Below are the code and all the weights of a small trained network. Each question names an input and a class and asks about switching units off, where a switched-off unit gives its printed mean instead of its output.

import numpy as np


def w(rows, s, z=0):
    codes = np.array(rows[::2]) - 128.0
    scale = np.full(codes.shape[1], s)
    scale[-1] = z or s
    return codes * scale


def norm(h):
    return h / np.sqrt((h * h).mean(-1, keepdims=True) + 1e-5)


def f(y):
    return np.maximum(y, 0)


def log_softmax(a):
    a = a - a.max(-1, keepdims=True)
    return a - np.log(np.exp(a).sum(-1, keepdims=True))


def net(x, mask):
    res = np.array(x, float).reshape(1, 8) / 4 @ E
    u = 0
    for l in range(3):
        y = f(norm(res) @ A[l][:, :-1].T + A[l][:, -1])
        res = res + np.where(mask[u : u + 12], y, B[l][:, -1]) @ B[l][:, :-1]
        u += 12
    return log_softmax(norm(res)[-1] @ U[:, :-1].T + U[:, -1])


A, B = {}, {}
E = w([
[252,51,42,146,195,54,180],'x0',
[126,125,128,129,129,128,134],'x1',
[127,124,127,125,130,133,133],'x2',
[131,130,130,132,128,128,124],'x3',
[138,54,201,105,219,113,46],'x4',
[131,134,130,133,130,127,120],'x5',
[133,135,131,137,126,126,118],'x6',
[55,61,50,225,133,158,74],'x7',
],0.0046)
A[0] = w([
[46,101,131,226,135,141,133,87],'0.n1',
[66,143,167,139,111,210,126,177],'0.n2',
[101,185,77,141,158,134,146,115],'0.n3',
[91,173,125,163,126,177,119,5],'0.n4',
[102,78,175,100,228,131,73,142],'0.n5',
[253,120,108,151,175,64,178,80],'0.n6',
[165,98,229,96,238,157,92,49],'0.n7',
[137,215,211,66,83,150,103,72],'0.n8',
[166,75,39,148,162,68,171,108],'0.n9',
[170,96,207,69,108,103,98,86],'0.n10',
[101,164,196,106,165,177,172,106],'0.n11',
[103,104,35,167,107,167,97,41],'0.n12',
],0.0059,0.0025)
B[0] = w([
[112,187,165,17,152,194,75,215],'0.n1',
[162,188,150,61,177,77,125,244],'0.n2',
[145,142,126,169,171,116,149,165],'0.n3',
[91,144,106,72,168,136,161,167],'0.n4',
[123,10,106,90,94,70,76,219],'0.n5',
[144,164,76,15,156,221,107,253],'0.n6',
[33,136,101,139,173,98,234,204],'0.n7',
[187,85,179,176,88,119,177,235],'0.n8',
[152,91,106,208,131,200,107,249],'0.n9',
[90,192,159,120,253,176,119,182],'0.n10',
[160,124,202,134,92,99,110,185],'0.n11',
[73,194,163,204,154,99,196,201],'0.n12',
],0.005,0.0046)
A[1] = w([
[87,159,115,120,136,120,99,55],'1.n1',
[181,142,128,119,84,108,125,96],'1.n2',
[195,129,69,127,143,150,175,252],'1.n3',
[82,125,208,161,115,114,203,115],'1.n4',
[125,95,145,113,156,173,98,107],'1.n5',
[173,132,149,121,1,180,139,123],'1.n6',
[114,96,119,191,95,105,111,90],'1.n7',
[131,182,147,127,91,236,157,94],'1.n8',
[93,107,190,124,154,107,127,29],'1.n9',
[122,97,89,176,162,118,153,43],'1.n10',
[205,109,158,165,158,109,142,188],'1.n11',
[114,174,183,104,148,159,169,121],'1.n12',
],0.0089,0.0022)
B[1] = w([
[94,147,2,103,103,137,62,165],'1.n1',
[231,73,124,97,34,129,188,159],'1.n2',
[45,159,245,146,89,162,147,255],'1.n3',
[105,221,136,210,106,14,148,212],'1.n4',
[158,57,179,98,103,74,124,184],'1.n5',
[218,84,112,80,209,43,142,199],'1.n6',
[223,159,152,138,167,181,201,143],'1.n7',
[178,144,65,131,121,95,120,244],'1.n8',
[80,126,177,137,49,198,138,179],'1.n9',
[173,150,116,218,142,149,153,175],'1.n10',
[22,140,111,104,70,77,119,187],'1.n11',
[157,126,15,171,113,57,77,246],'1.n12',
],0.0054,0.0058)
A[2] = w([
[33,87,167,67,110,73,97,43],'2.n1',
[27,141,132,167,35,64,165,181],'2.n2',
[160,94,139,76,241,104,138,36],'2.n3',
[184,203,137,29,45,144,255,60],'2.n4',
[147,185,136,24,119,80,72,146],'2.n5',
[101,114,235,116,184,90,199,167],'2.n6',
[160,213,203,212,139,130,38,170],'2.n7',
[202,196,110,172,75,162,171,240],'2.n8',
[92,79,64,157,82,122,90,246],'2.n9',
[89,61,43,141,92,34,145,185],'2.n10',
[219,22,169,189,115,252,171,98],'2.n11',
[146,122,154,235,125,80,67,53],'2.n12',
],0.0061,0.0013)
B[2] = w([
[117,111,166,138,82,194,114,193],'2.n1',
[130,137,149,139,148,80,96,226],'2.n2',
[164,143,76,131,155,94,216,172],'2.n3',
[139,48,176,102,124,145,77,254],'2.n4',
[119,77,91,167,176,196,145,224],'2.n5',
[119,254,108,120,168,143,147,189],'2.n6',
[103,112,100,123,134,142,195,190],'2.n7',
[119,92,108,68,77,205,134,248],'2.n8',
[121,119,134,170,97,129,66,190],'2.n9',
[174,171,130,153,93,109,64,200],'2.n10',
[131,153,126,134,141,65,136,222],'2.n11',
[140,98,156,100,160,118,167,170],'2.n12',
],0.0074,0.0053)
U = w([
[225,148,128,83,55,51,148,217],'0',
[61,204,226,117,143,66,142,73],'1',
[107,202,26,156,80,125,66,95],'2',
[46,62,176,114,100,201,37,113],'3',
[177,37,156,38,74,241,161,90],'4',
[140,131,127,59,228,149,220,255],'5',
[129,107,72,196,92,249,212,128],'6',
[142,38,107,204,187,81,115,89],'7',
],0.014,0.00094)

Each question gives the input, the list of numbers given to net, and the class t.
The units are the neurons (one row each of A and B). Each row of codes is followed by its name. A weight is (code - 128) times the scale printed after its matrix; where a second scale follows, it is the last column's (A, B and U).
mask holds one flag per neuron, layer by layer. A switched-off neuron (its flag False) gives its mean, the last column of its row in B, instead of its output. The means were averaged over made-up inputs and are rounded, as every weight is.
A unit's drop is (log p(t) with every unit on - log p(t) with that unit switched off) / (log p(t) with every unit on - log p(t) with every unit switched off).
The circuit of an input: a set's keep is (log p(t) with only the set's units on - log p(t) with every unit switched off) / (log p(t) with every unit on - log p(t) with every unit switched off). Starting from the 12 units with the biggest drops (on a tie, the unit counted first), units are removed one at a time, each time the one whose removal leaves the highest keep (on an exact tie, the one counted first), for as long as the keep stays at least 0.8.
circuit, biggest first: the units of the circuit, biggest drop first
most important unit: the unit with the biggest drop
top k neurons: the k neurons with the biggest drops, biggest first
k most important neurons of layer l: the k neurons of layer l with the biggest drops, biggest first
drop when u is switched off: that unit's drop, to one decimal
input [-5,2,8,2,-8,-7,-2,0], class 0: circuit, biggest first => (1.n6, 0.n7)
input [4,4,7,6,-6,3,0,0], class 4: circuit, biggest first => (2.n4, 1.n12)
input [0,-2,2,8,4,-5,0,0], class 1: top 3 neurons => (0.n7, 2.n6, 1.n12)
input [-8,2,-4,-5,-6,2,-1,-1], class 0: most important unit => 0.n8
input [7,-2,-3,3,3,-4,-8,-1], class 5: top 3 neurons => (0.n6, 1.n12, 1.n3)
input [-7,-4,3,4,0,0,-4,8], class 2: top 2 neurons => (1.n1, 2.n4)
input [7,-7,-3,-7,2,1,-5,-1], class 5: top 2 neurons => (0.n6, 1.n12)
input [4,3,7,1,0,-6,-7,-5], class 4: top 2 neurons => (0.n6, 2.n4)
input [-8,-8,-4,0,-1,7,-5,-1], class 0: top 2 neurons => (0.n8, 1.n4)
input [-4,3,-7,5,4,4,1,0], class 1: 2 most important neurons of layer 0 => (0.n6, 0.n7)
input [8,-2,-5,-7,-1,-6,2,2], class 6: top 2 neurons => (0.n9, 1.n3)
input [8,8,-8,-3,1,-8,3,-5], class 5: 3 most important neurons of layer 0 => (0.n6, 0.n8, 0.n10)
input [7,1,0,-5,-2,0,6,0], class 4: top 3 neurons => (0.n6, 1.n3, 1.n12)
input [3,-7,-5,6,0,0,-1,6], class 6: most important unit => 0.n12
input [-2,-6,-7,-6,8,-7,-6,-2], class 1: top 3 neurons => (0.n7, 2.n6, 0.n6)
input [1,6,3,2,7,-8,8,-8], class 5: 3 most important neurons of layer 0 => (0.n10, 0.n6, 0.n12)
input [6,-3,-5,2,0,8,4,6], class 6: 2 most important neurons of layer 0 => (0.n12, 0.n5)
input [-1,0,1,-6,3,-1,-4,-8], class 1: drop when 0.n10 is switched off => 0.2
input [-7,0,4,1,0,0,-6,-4], class 0: drop when 1.n12 is switched off => 0.3
input [4,1,0,-3,-1,6,-5,8], class 6: drop when 0.n12 is switched off => 0.1
input [3,1,-2,3,-3,2,3,6], class 6: drop when 1.n10 is switched off => 0.0
input [6,3,-5,8,-5,3,-2,2], class 6: most important unit => 0.n9
